Here is a tiny trained network, its code and every weight. The questions are about switching its units off for an input and a target symbol, where a switched-off unit gives its printed mean instead of its output.

import numpy as np


def w(rows, s, z=0):
    codes = np.array(rows[::2]) - 128.0
    scale = np.full(codes.shape[1], s)
    scale[-1] = z or s
    return codes * scale


def f(y):
    return y / 2 * (1 + np.tanh(0.7978845608 * (y + 0.044715 * y**3)))


def softmax(a):
    e = np.exp(a - a.max(-1, keepdims=True))
    return e / e.sum(-1, keepdims=True)


def log_softmax(a):
    a = a - a.max(-1, keepdims=True)
    return a - np.log(np.exp(a).sum(-1, keepdims=True))


def net(x, mask):
    ids = ['ΓΘΞδζηλτω'.index(c) for c in x.split()]
    T = len(ids)
    res = E[ids] + P[:T]
    r = res
    for j in range(3):
        rows = slice(2 * j, 2 * j + 2)
        q, k, v = (r @ M[0][rows].T for M in (Q, K, V))
        z = softmax(np.where(np.tri(T) > 0, q @ k.T / 2**0.5, -1e9)) @ v
        o = O[0][rows]
        res = res + np.where(mask[j], z, o[:, -1]) @ o[:, :-1]
    y = f(res @ A[0][:, :-1].T + A[0][:, -1])
    res = res + np.where(mask[3:19], y, B[0][:, -1]) @ B[0][:, :-1]
    return log_softmax(res[-1] @ U[:, :-1].T + U[:, -1])


Q, K, V, O, A, B = {}, {}, {}, {}, {}, {}
E = w([
[194,151,170,172,105,126,36],'Γ',
[182,111,168,81,156,97,120],'Θ',
[31,109,140,197,138,139,122],'Ξ',
[6,154,120,37,109,142,94],'δ',
[136,194,144,110,126,99,169],'ζ',
[125,162,213,102,166,137,174],'η',
[139,59,170,193,22,152,174],'λ',
[176,42,51,169,179,64,218],'τ',
[200,180,92,90,110,73,99],'ω',
],0.012)
P = w([
[70,146,189,70,83,2,125],'0',
[138,158,132,97,146,102,112],'1',
[134,151,138,89,135,118,116],'2',
[139,146,130,91,131,117,118],'3',
[155,141,126,90,144,117,111],'4',
[148,143,130,107,147,130,109],'5',
],0.008)
Q[0] = w([
[89,167,171,91,122,76,76],'h0',
[206,203,137,139,207,72,143],'h0',
[101,60,26,178,168,171,174],'h1',
[1,36,108,131,42,139,113],'h1',
[126,132,49,64,172,178,142],'h2',
[219,237,188,107,127,119,59],'h2',
],0.056)
K[0] = w([
[55,119,139,153,148,95,97],'h0',
[133,148,154,107,96,2,128],'h0',
[176,143,105,157,216,211,140],'h1',
[115,130,76,106,105,243,128],'h1',
[127,141,47,50,147,126,102],'h2',
[113,137,187,101,71,14,138],'h2',
],0.067)
V[0] = w([
[81,118,95,135,161,117,87],'h0',
[70,122,94,132,163,120,82],'h0',
[106,60,219,86,223,165,179],'h1',
[152,60,60,123,136,67,97],'h1',
[140,179,81,45,144,126,147],'h2',
[155,57,162,72,138,121,3],'h2',
],0.027)
O[0] = w([
[135,117,68,112,158,99,150,29],'h0',
[124,121,72,103,160,88,162,17],'h0',
[111,74,203,16,221,165,64,234],'h1',
[123,131,106,121,135,255,216,255],'h1',
[200,93,117,36,75,88,151,167],'h2',
[76,108,47,118,45,179,41,175],'h2',
],0.01,0.0063)
A[0] = w([
[138,83,81,178,155,69,205,92],'n0',
[62,85,165,135,70,45,62,25],'n1',
[129,79,49,101,140,54,112,2],'n2',
[121,76,171,129,163,150,103,30],'n3',
[108,159,35,175,254,59,96,35],'n4',
[113,139,61,102,182,78,124,80],'n5',
[39,126,68,161,115,118,112,53],'n6',
[183,221,132,148,180,92,132,87],'n7',
[91,76,82,208,140,165,123,45],'n8',
[89,155,149,235,192,125,99,100],'n9',
[79,252,168,84,102,84,193,57],'n10',
[172,178,82,119,244,132,65,102],'n11',
[136,181,118,161,146,67,127,127],'n12',
[33,129,74,155,112,125,117,47],'n13',
[234,206,159,128,87,103,143,60],'n14',
[235,46,94,190,108,155,66,60],'n15',
],0.0065,0.0078)
B[0] = w([
[114,153,133,112,123,156,100,169],'n0',
[123,168,99,129,161,174,135,200],'n1',
[178,187,151,104,124,91,187,143],'n2',
[145,175,81,163,133,117,127,174],'n3',
[5,64,73,152,140,141,132,164],'n4',
[115,156,121,133,127,85,153,147],'n5',
[191,117,118,154,182,143,106,137],'n6',
[121,72,138,147,120,147,112,170],'n7',
[165,137,120,141,163,119,95,138],'n8',
[131,193,153,91,47,97,179,254],'n9',
[149,94,105,131,147,140,96,167],'n10',
[87,176,120,161,142,113,152,168],'n11',
[119,91,137,120,129,149,119,174],'n12',
[184,118,114,148,177,138,100,136],'n13',
[93,34,131,171,135,108,150,205],'n14',
[98,134,121,118,128,99,174,151],'n15',
],0.015,0.0061)
U = w([
[74,146,97,189,106,138,122,130],'Γ',
[29,117,121,113,61,170,91,168],'Θ',
[2,138,109,171,110,122,150,121],'Ξ',
[72,147,107,132,98,96,157,104],'δ',
[64,85,163,172,104,102,133,180],'ζ',
[53,158,164,144,147,115,100,98],'η',
[48,169,171,182,65,126,143,144],'λ',
[70,139,133,154,131,180,187,155],'τ',
[51,116,87,177,37,145,170,2],'ω',
],0.0048,0.0032)

Each question gives the input, a string of symbols that net reads in full, and the target symbol t.
The units are the heads (2 rows each of Q, K, V and O) and the neurons (one row each of A and B). Each row of codes is followed by its name. A weight is (code - 128) times the scale printed after its matrix; where a second scale follows, it is the last column's (O, A, B and U).
mask holds one flag per unit, heads first, then neurons. A switched-off unit (its flag False) gives its mean, the last column of its rows in O or B, instead of its output. The means were averaged over made-up inputs and are rounded, as every weight is.
A unit's drop is (log p(t) with every unit on - log p(t) with that unit switched off) / (log p(t) with every unit on - log p(t) with every unit switched off).
The circuit of an input: a set's keep is (log p(t) with only the set's units on - log p(t) with every unit switched off) / (log p(t) with every unit on - log p(t) with every unit switched off). Starting from the 12 units with the biggest drops (on a tie, the unit counted first), units are removed one at a time, each time the one whose removal leaves the highest keep (on an exact tie, the one counted first), for as long as the keep stays at least 0.8.
circuit, biggest first: the units of the circuit, biggest drop first
unit that matters most: the unit with the biggest drop
heads that matter: for each layer, one digit per head in row order, 1 if its drop is at least 0.15 and else 0, layers parted by /
drop of u: that unit's drop, to one decimal
input λ Γ ζ, target λ: unit that matters most	h2
input Ξ Θ η, target Ξ: heads that matter	101
input λ τ Γ δ δ Γ, target λ: circuit, biggest first	[h2 n9 h0]
input Γ Θ ζ η Γ, target Γ: circuit, biggest first	[h2 h1 n6 n13]
input ζ ζ ζ τ η, target ζ: heads that matter	011
input Γ Θ Γ δ τ ω, target Γ: heads that matter	011
input ω τ η, target ω: heads that matter	011
input Γ η Θ δ, target δ: heads that matter	101
input Θ τ Θ ω Ξ, target Ξ: circuit, biggest first	[h0 n4 h2]
input η Θ Θ Θ ζ, target η: heads that matter	010
input δ ζ Θ Ξ η ζ, target δ: heads that matter	101
input τ ζ Θ ω, target τ: drop of h2	0.2
input Θ Θ ω τ Γ, target Θ: drop of n10	0.0
input τ ζ Γ, target τ: unit that matters most	h1
input Ξ ζ Ξ Θ, target Ξ: drop of h0	0.9
input τ ζ ζ τ η, target τ: drop of h1	0.7
